Below is a small trained network, with its code and all its weights. Each question gives an input and a class and asks what happens when units are switched off, that is, made to give their printed mean instead of their output.

import numpy as np


def w(rows, s, z=0):
    codes = np.array(rows[::2]) - 128.0
    scale = np.full(codes.shape[1], s)
    scale[-1] = z or s
    return codes * scale


def norm(h):
    return h / np.sqrt((h * h).mean(-1, keepdims=True) + 1e-5)


def f(y):
    return np.maximum(y, 0)


def log_softmax(a):
    a = a - a.max(-1, keepdims=True)
    return a - np.log(np.exp(a).sum(-1, keepdims=True))


def net(x, mask):
    res = np.array(x, float).reshape(1, 7) / 4 @ E
    u = 0
    for l in range(3):
        y = f(norm(res) @ A[l][:, :-1].T + A[l][:, -1])
        res = res + np.where(mask[u : u + 9], y, B[l][:, -1]) @ B[l][:, :-1]
        u += 9
    return log_softmax(norm(res)[-1] @ U[:, :-1].T + U[:, -1])


A, B = {}, {}
E = w([
[127,127,129],'x0',
[128,127,128],'x1',
[128,127,128],'x2',
[129,12,123],'x3',
[164,123,2],'x4',
[127,126,128],'x5',
[4,119,109],'x6',
],0.0076)
A[0] = w([
[143,3,122,2],'L0N0',
[127,137,123,80],'L0N1',
[148,137,178,177],'L0N2',
[115,113,191,32],'L0N3',
[81,74,211,42],'L0N4',
[118,64,228,78],'L0N5',
[164,31,150,54],'L0N6',
[144,39,158,74],'L0N7',
[124,74,87,77],'L0N8',
],0.013,0.0076)
B[0] = w([
[34,190,74,187],'L0N0',
[140,146,136,128],'L0N1',
[180,94,107,253],'L0N2',
[147,87,146,150],'L0N3',
[146,74,132,198],'L0N4',
[128,76,119,233],'L0N5',
[10,116,111,196],'L0N6',
[48,100,96,194],'L0N7',
[147,152,82,172],'L0N8',
],0.014,0.0046)
A[1] = w([
[68,110,112,3],'L1N0',
[138,90,221,140],'L1N1',
[132,63,112,68],'L1N2',
[4,101,119,97],'L1N3',
[119,181,32,111],'L1N4',
[154,191,159,165],'L1N5',
[127,169,154,33],'L1N6',
[160,175,152,118],'L1N7',
[111,143,197,7],'L1N8',
],0.018,0.002)
B[1] = w([
[165,139,156,182],'L1N0',
[169,66,25,181],'L1N1',
[122,165,187,178],'L1N2',
[176,161,205,247],'L1N3',
[124,35,145,231],'L1N4',
[33,125,143,166],'L1N5',
[79,106,104,139],'L1N6',
[83,139,163,161],'L1N7',
[161,2,54,141],'L1N8',
],0.011)
A[2] = w([
[160,101,195,217],'L2N0',
[131,107,170,166],'L2N1',
[178,119,134,43],'L2N2',
[164,159,67,215],'L2N3',
[167,152,192,59],'L2N4',
[36,128,100,143],'L2N5',
[125,108,100,128],'L2N6',
[32,156,136,51],'L2N7',
[249,97,171,6],'L2N8',
],0.017,0.0017)
B[2] = w([
[85,168,12,246],'L2N0',
[106,172,113,206],'L2N1',
[120,185,190,167],'L2N2',
[114,90,180,142],'L2N3',
[81,167,1,166],'L2N4',
[90,109,206,188],'L2N5',
[110,84,102,162],'L2N6',
[170,198,184,184],'L2N7',
[96,191,68,254],'L2N8',
],0.0091,0.0089)
U = w([
[97,181,60,127],'0',
[174,10,82,17],'1',
[114,136,255,248],'2',
],0.017,0.0012)

Each question gives the input, the list of numbers given to net, and the class t.
The units are the neurons (one row each of A and B). Each row of codes is followed by its name. A weight is (code - 128) times the scale printed after its matrix; where a second scale follows, it is the last column's (A, B and U).
mask holds one flag per neuron, layer by layer. A switched-off neuron (its flag False) gives its mean, the last column of its row in B, instead of its output. The means were averaged over made-up inputs and are rounded, as every weight is.
A unit's drop is (log p(t) with every unit on - log p(t) with that unit switched off) / (log p(t) with every unit on - log p(t) with every unit switched off).
The circuit of an input: a set's keep is (log p(t) with only the set's units on - log p(t) with every unit switched off) / (log p(t) with every unit on - log p(t) with every unit switched off). Starting from the 12 units with the biggest drops (on a tie, the unit counted first), units are removed one at a time, each time the one whose removal leaves the highest keep (on an exact tie, the one counted first), for as long as the keep stays at least 0.8.
units of the circuit, in order: the units of the circuit, biggest drop first
k most important neurons: the k neurons with the biggest drops, biggest first
top k neurons in layer l: the k neurons of layer l with the biggest drops, biggest first
drop when u is switched off: that unit's drop, to one decimal
input [-2,-3,-6,-1,-4,-4,-4], class 0: 4 most important neurons	(L0N2 L2N8 L1N4 L1N2)
input [-5,2,-8,-5,-6,-6,5], class 1: units of the circuit, in order	(L1N8 L0N0 L0N6)
input [2,4,8,5,2,-6,-8], class 0: most important neuron	(L0N6)
input [2,0,-1,5,0,5,-5], class 0: 3 most important neurons	(L1N3 L1N0 L1N5)
input [1,7,7,5,-8,-8,6], class 1: units of the circuit, in order	(L0N4 L1N1)
input [1,2,5,-1,8,5,-2], class 1: 2 most important neurons	(L1N3 L2N0)
input [-6,-4,-2,-4,-3,-6,2], class 2: top 3 neurons in layer 1	(L1N5 L1N7 L1N4)
input [-2,-8,3,-4,4,2,-3], class 1: 3 most important neurons	(L1N4 L1N3 L1N2)
input [-4,-8,0,6,-6,5,-7], class 0: units of the circuit, in order	(L1N4 L2N0)
input [8,-6,8,1,6,2,-8], class 0: top 2 neurons in layer 1	(L1N1 L1N8)
input [1,6,1,-2,7,-1,-4], class 1: 3 most important neurons	(L1N3 L1N2 L1N0)
input [0,-3,-1,7,3,4,-3], class 2: 2 most important neurons	(L0N0 L0N6)
input [5,-2,8,-4,1,-1,-2], class 2: 3 most important neurons	(L1N5 L1N3 L0N5)
input [-6,4,6,-3,-4,8,-1], class 1: most important neuron	(L1N1)
input [7,-4,-1,-2,-8,6,-8], class 0: top 2 neurons in layer 0	(L0N2 L0N6)
input [5,6,-5,-3,4,-8,0], class 1: 2 most important neurons	(L1N4 L1N3)
input [2,2,4,7,-2,-1,-4], class 2: 2 most important neurons	(L0N6 L0N7)
input [-4,3,0,3,0,6,-2], class 2: 2 most important neurons	(L0N6 L0N0)
input [3,-1,0,8,-4,3,4], class 2: top 3 neurons in layer 0	(L0N0 L0N7 L0N6)
input [8,5,0,5,-4,7,-7], class 0: top neuron in layer 1	(L1N3)
input [-7,8,7,0,-2,3,-8], class 0: drop when L1N4 is switched off	0.1
input [-3,-6,7,-2,8,4,-3], class 1: drop when L1N3 is switched off	1.6
input [6,-4,6,-8,-8,8,2], class 1: drop when L1N8 is switched off	0.7
